Below are the code and all the weights of a small trained network. Each question names an input and a target symbol and asks about switching units off, where a switched-off unit gives its printed mean instead of its output.

import numpy as np


def w(rows, s, z=0):
    codes = np.array(rows[::2]) - 128.0
    scale = np.full(codes.shape[1], s)
    scale[-1] = z or s
    return codes * scale


def f(y):
    return y / 2 * (1 + np.tanh(0.7978845608 * (y + 0.044715 * y**3)))


def softmax(a):
    e = np.exp(a - a.max(-1, keepdims=True))
    return e / e.sum(-1, keepdims=True)


def log_softmax(a):
    a = a - a.max(-1, keepdims=True)
    return a - np.log(np.exp(a).sum(-1, keepdims=True))


def net(x, mask):
    ids = ['ΣΦβγζμψ'.index(c) for c in x.split()]
    T = len(ids)
    res = E[ids] + P[:T]
    r = res
    for j in range(3):
        rows = slice(4 * j, 4 * j + 4)
        q, k, v = (r @ M[0][rows].T for M in (Q, K, V))
        z = softmax(np.where(np.tri(T) > 0, q @ k.T / 4**0.5, -1e9)) @ v
        o = O[0][rows]
        res = res + np.where(mask[j], z, o[:, -1]) @ o[:, :-1]
    y = f(res @ A[0][:, :-1].T + A[0][:, -1])
    res = res + np.where(mask[3:11], y, B[0][:, -1]) @ B[0][:, :-1]
    return log_softmax(res[-1] @ U[:, :-1].T + U[:, -1])


Q, K, V, O, A, B = {}, {}, {}, {}, {}, {}
E = w([
[74,6,113,21,248,129,14,203,187],'Σ',
[86,44,217,6,142,232,73,83,155],'Φ',
[195,22,126,85,19,178,13,66,70],'β',
[61,3,68,233,194,114,42,239,169],'γ',
[220,106,237,213,49,84,16,175,78],'ζ',
[224,175,246,153,222,48,203,70,87],'μ',
[88,167,37,129,159,228,148,233,58],'ψ',
],0.0054)
P = w([
[4,228,69,167,15,148,117,66,253],'0',
[161,73,233,115,228,184,32,139,152],'1',
[222,61,212,136,242,182,54,147,137],'2',
[227,52,197,121,229,155,63,169,108],'3',
[221,43,182,125,232,134,75,175,77],'4',
[221,32,172,122,240,110,94,205,62],'5',
[226,26,155,143,236,94,107,235,35],'6',
[223,19,161,135,220,78,116,238,17],'7',
[226,15,165,121,218,64,119,238,11],'8',
],0.0048)
Q[0] = w([
[32,203,55,150,21,208,71,68,227],'H0',
[52,248,99,64,76,94,227,51,214],'H0',
[50,248,17,180,30,97,231,62,210],'H0',
[45,246,32,135,29,107,233,49,206],'H0',
[244,56,226,193,220,182,18,237,7],'H1',
[237,139,138,151,190,170,140,233,13],'H1',
[248,41,238,167,239,200,16,237,8],'H1',
[247,68,230,181,218,207,28,239,12],'H1',
[247,17,252,200,246,111,9,211,36],'H2',
[73,249,57,240,155,159,241,62,193],'H2',
[220,3,237,60,230,86,12,236,47],'H2',
[237,18,247,222,245,94,12,215,49],'H2',
],0.0051)
K[0] = w([
[174,21,86,94,147,201,52,214,65],'H0',
[89,53,44,58,97,236,62,165,176],'H0',
[116,47,90,23,136,228,65,144,157],'H0',
[112,47,71,32,131,226,68,150,149],'H0',
[109,195,143,248,43,125,201,17,153],'H1',
[64,196,116,199,29,119,176,6,216],'H1',
[120,189,155,241,37,117,191,19,155],'H1',
[108,194,142,243,37,119,194,15,155],'H1',
[152,136,47,105,99,94,240,243,10],'H2',
[25,215,152,7,31,240,40,18,244],'H2',
[199,100,64,171,134,61,231,247,3],'H2',
[164,144,55,88,101,110,235,242,10],'H2',
],0.005)
V[0] = w([
[212,130,206,11,247,56,241,98,76],'H0',
[201,248,240,79,169,8,217,30,154],'H0',
[23,224,44,44,99,155,249,13,245],'H0',
[161,196,202,25,245,26,247,77,154],'H0',
[237,218,233,54,15,181,120,7,36],'H1',
[243,71,224,132,241,21,126,102,74],'H1',
[104,12,214,93,79,57,8,95,207],'H1',
[193,223,74,249,46,3,72,104,125],'H1',
[84,98,105,18,112,197,15,225,65],'H2',
[150,233,214,19,60,234,149,61,133],'H2',
[90,218,29,20,146,246,153,193,100],'H2',
[114,222,77,236,175,217,210,221,66],'H2',
],0.0052)
O[0] = w([
[53,161,201,30,241,49,156,187,71,151],'H0',
[85,210,228,30,100,58,85,237,75,166],'H0',
[26,142,152,146,10,238,192,149,34,12],'H0',
[19,197,224,22,209,86,114,195,49,142],'H0',
[176,18,107,248,60,15,47,229,25,86],'H1',
[205,229,91,155,128,207,13,181,49,1],'H1',
[131,208,11,35,23,61,152,115,78,165],'H1',
[90,212,164,254,113,12,2,16,211,187],'H1',
[161,180,113,54,69,216,145,149,228,206],'H2',
[217,170,194,136,64,23,242,237,158,45],'H2',
[229,198,125,149,146,239,231,224,149,129],'H2',
[234,148,171,237,238,235,86,169,127,183],'H2',
],0.0051,0.0053)
A[0] = w([
[13,210,155,125,13,168,159,175,79,125],'N0',
[53,146,148,45,136,32,88,220,19,46],'N1',
[14,36,210,79,159,69,252,216,67,205],'N2',
[224,22,41,140,165,198,64,7,141,66],'N3',
[237,119,162,174,68,70,105,142,223,172],'N4',
[21,240,199,44,157,82,54,133,51,25],'N5',
[30,40,81,90,134,78,119,3,116,159],'N6',
[30,226,113,86,132,52,5,103,182,252],'N7',
],0.0049,0.0033)
B[0] = w([
[63,196,239,207,107,236,2,204,227,133],'N0',
[174,105,38,189,144,114,212,149,26,252],'N1',
[52,10,194,92,43,134,205,198,123,244],'N2',
[143,176,112,216,66,194,64,249,10,253],'N3',
[248,51,33,46,192,169,217,155,224,177],'N4',
[173,200,59,190,215,218,192,141,53,255],'N5',
[22,212,190,78,3,59,28,140,87,181],'N6',
[129,202,119,160,234,73,95,13,192,234],'N7',
],0.0048,0.009)
U = w([
[95,78,73,214,153,50,188,74,79,4],'Σ',
[136,53,32,45,24,95,220,174,86,100],'Φ',
[36,13,248,62,103,135,164,137,230,239],'β',
[166,126,147,133,158,31,14,70,213,240],'γ',
[252,139,60,173,214,232,201,168,132,70],'ζ',
[48,254,102,25,161,181,187,28,221,186],'μ',
[38,182,197,221,89,198,5,176,37,133],'ψ',
],0.005,0.0028)

Each question gives the input, a string of symbols that net reads in full, and the target symbol t.
The units are the heads (4 rows each of Q, K, V and O) and the neurons (one row each of A and B). Each row of codes is followed by its name. A weight is (code - 128) times the scale printed after its matrix; where a second scale follows, it is the last column's (O, A, B and U).
mask holds one flag per unit, heads first, then neurons. A switched-off unit (its flag False) gives its mean, the last column of its rows in O or B, instead of its output. The means were averaged over made-up inputs and are rounded, as every weight is.
A unit's drop is (log p(t) with every unit on - log p(t) with that unit switched off) / (log p(t) with every unit on - log p(t) with every unit switched off).
The circuit of an input: a set's keep is (log p(t) with only the set's units on - log p(t) with every unit switched off) / (log p(t) with every unit on - log p(t) with every unit switched off). Starting from all 11 units, units are removed one at a time, each time the one whose removal leaves the highest keep (on an exact tie, the one counted first), for as long as the keep stays at least 0.8.
circuit, biggest first: the units of the circuit, biggest drop first
most important unit: the unit with the biggest drop
k most important neurons: the k neurons with the biggest drops, biggest first
heads that matter: for each layer, one digit per head in row order, 1 if its drop is at least 0.15 and else 0, layers parted by /
input Σ β ψ ζ γ ζ ζ, target γ: most important unit -> H2
input ψ μ β ψ μ ψ, target β: 2 most important neurons -> (N2, N3)
input γ μ ψ ψ ζ ζ, target μ: circuit, biggest first -> (H1, N3)
input Φ ζ ψ ψ μ ζ, target Φ: circuit, biggest first -> (H1, N2, H0)
input ζ μ Σ ψ γ ψ, target γ: circuit, biggest first -> (H1, N5, N3)
input γ γ β, target ψ: circuit, biggest first -> (N3, H0, H2, N6)
input ζ γ ζ ψ ψ ζ β Φ, target γ: heads that matter -> 010
input ψ μ γ β, target β: circuit, biggest first -> (H1, N2, H0)
input Φ Σ Φ β, target Φ: circuit, biggest first -> (H1, H2)
input β Σ Σ β ψ ψ μ Σ, target Σ: circuit, biggest first -> (H0, N1, H1, N7)
input γ μ Σ ζ Φ, target μ: circuit, biggest first -> (H1, H0, N3)
input ζ ψ μ Φ Σ, target γ: 2 most important neurons -> (N7, N3)
input μ ζ Σ, target ψ: heads that matter -> 110
input ζ ζ μ Φ γ ψ β ψ Σ, target γ: circuit, biggest first -> (H1, N5, N2)
input Σ Σ Σ, target μ: circuit, biggest first -> (H1, H2)
input γ ψ Σ, target ζ: heads that matter -> 101
input Σ β μ β Φ Σ ψ Φ, target ζ: circuit, biggest first -> (H1, H0, N5, N1)
input Φ Φ ψ ψ μ ψ ψ, target Φ: heads that matter -> 110
input γ β ψ ζ, target ζ: most important neuron -> (N4)
input β μ ψ β ζ β ζ, target Σ: heads that matter -> 111
input γ γ β Σ μ ψ ψ, target μ: heads that matter -> 010
